Here is a tiny trained network, its code and every weight. The questions are about switching its units off for an input and a class, where a switched-off unit gives its printed mean instead of its output.

import numpy as np


def w(rows, s, z=0):
    codes = np.array(rows[::2]) - 128.0
    scale = np.full(codes.shape[1], s)
    scale[-1] = z or s
    return codes * scale


def norm(h):
    return h / np.sqrt((h * h).mean(-1, keepdims=True) + 1e-5)


def f(y):
    return y / 2 * (1 + np.tanh(0.7978845608 * (y + 0.044715 * y**3)))


def log_softmax(a):
    a = a - a.max(-1, keepdims=True)
    return a - np.log(np.exp(a).sum(-1, keepdims=True))


def net(x, mask):
    res = np.array(x, float).reshape(1, 8) / 4 @ E
    u = 0
    for l in range(3):
        y = f(norm(res) @ A[l][:, :-1].T + A[l][:, -1])
        res = res + np.where(mask[u : u + 3], y, B[l][:, -1]) @ B[l][:, :-1]
        u += 3
    return log_softmax(norm(res)[-1] @ U[:, :-1].T + U[:, -1])


A, B = {}, {}
E = w([
[106,169,229,136,78,134,93,130,107,95],'x0',
[201,114,124,128,166,84,133,104,161,166],'x1',
[152,138,148,182,129,109,115,92,141,87],'x2',
[123,179,133,84,156,118,156,92,160,138],'x3',
[135,153,99,160,158,119,158,159,106,99],'x4',
[98,119,85,129,144,182,159,135,129,75],'x5',
[159,17,117,89,170,62,255,112,160,115],'x6',
[151,89,120,100,38,79,208,108,158,183],'x7',
],0.0078)
A[0] = w([
[60,184,237,186,161,183,1,76,110,108,251],'L0N1',
[120,131,90,99,113,171,136,174,176,112,62],'L0N2',
[85,147,13,20,16,125,65,113,163,172,101],'L0N3',
],0.0053,0.0012)
B[0] = w([
[150,182,186,166,189,117,93,162,170,152,255],'L0N1',
[100,161,157,147,197,143,76,129,135,139,132],'L0N2',
[6,56,129,65,95,181,88,125,130,154,181],'L0N3',
],0.011,0.0062)
A[1] = w([
[69,130,70,56,19,179,124,39,70,206,251],'L1N1',
[81,84,10,165,205,200,122,97,3,26,79],'L1N2',
[162,66,145,125,75,2,214,87,120,169,155],'L1N3',
],0.0051,0.0021)
B[1] = w([
[114,125,145,148,95,209,154,108,210,131,253],'L1N1',
[131,88,52,144,150,82,115,157,88,97,183],'L1N2',
[246,178,100,52,142,67,167,84,234,93,254],'L1N3',
],0.013,0.0039)
A[2] = w([
[106,64,2,132,201,102,82,232,105,41,5],'L2N1',
[98,52,91,189,128,184,147,128,116,146,161],'L2N2',
[103,184,147,169,132,95,72,180,152,110,129],'L2N3',
],0.0063,0.0026)
B[2] = w([
[83,142,115,69,140,106,159,66,2,121,239],'L2N1',
[131,125,104,90,156,222,155,88,79,218,169],'L2N2',
[143,138,116,145,219,128,123,141,99,99,253],'L2N3',
],0.013,0.0035)
U = w([
[76,113,23,110,146,119,161,91,2,90,7],'0',
[217,113,100,98,57,55,173,103,236,74,254],'1',
[126,197,228,218,204,150,23,217,121,83,159],'2',
[14,89,129,121,63,248,117,132,193,178,20],'3',
],0.0097,0.0012)

Each question gives the input, the list of numbers given to net, and the class t.
The units are the neurons (one row each of A and B). Each row of codes is followed by its name. A weight is (code - 128) times the scale printed after its matrix; where a second scale follows, it is the last column's (A, B and U).
mask holds one flag per neuron, layer by layer. A switched-off neuron (its flag False) gives its mean, the last column of its row in B, instead of its output. The means were averaged over made-up inputs and are rounded, as every weight is.
A unit's drop is (log p(t) with every unit on - log p(t) with that unit switched off) / (log p(t) with every unit on - log p(t) with every unit switched off).
The circuit of an input: a set's keep is (log p(t) with only the set's units on - log p(t) with every unit switched off) / (log p(t) with every unit on - log p(t) with every unit switched off). Starting from all 9 units, units are removed one at a time, each time the one whose removal leaves the highest keep (on an exact tie, the one counted first), for as long as the keep stays at least 0.8.
circuit, biggest first: the units of the circuit, biggest drop first
top k neurons: the k neurons with the biggest drops, biggest first
top k neurons in layer l: the k neurons of layer l with the biggest drops, biggest first
drop when u is switched off: that unit's drop, to one decimal
input [-8,8,-6,6,-6,-5,-8,4], class 3: circuit, biggest first	L0N3
input [1,-2,6,-4,6,-8,5,-4], class 1: circuit, biggest first	L0N1, L0N2, L1N3
input [-2,8,-6,-7,-8,-3,-3,-3], class 3: circuit, biggest first	L0N3, L1N3, L2N2
input [-2,-1,8,6,0,7,1,-5], class 0: circuit, biggest first	L2N1, L1N2
input [-5,6,-6,8,8,-2,-4,1], class 3: top 2 neurons	L0N1, L1N3
input [-5,-1,6,7,1,0,0,-3], class 0: top 3 neurons	L0N1, L1N3, L2N1
input [5,3,0,-3,7,7,1,-5], class 0: top 2 neurons	L2N1, L1N2
input [7,7,-8,-3,3,0,-4,7], class 3: top 2 neurons	L0N3, L1N1
input [-4,-1,5,5,-4,5,7,-4], class 0: top 2 neurons in layer 1	L1N2, L1N1
input [2,-7,0,-7,-5,-7,4,-1], class 1: top 2 neurons	L0N2, L0N3
input [-6,-8,0,3,-5,-6,3,0], class 3: drop when L0N3 is switched off	0.7
input [3,0,1,-5,4,-2,2,0], class 1: drop when L0N1 is switched off	1.2
input [-3,8,-6,0,-5,-1,-3,1], class 3: drop when L0N3 is switched off	0.2
input [-6,5,-4,-5,-7,5,1,8], class 3: top neuron in layer 0	L0N3
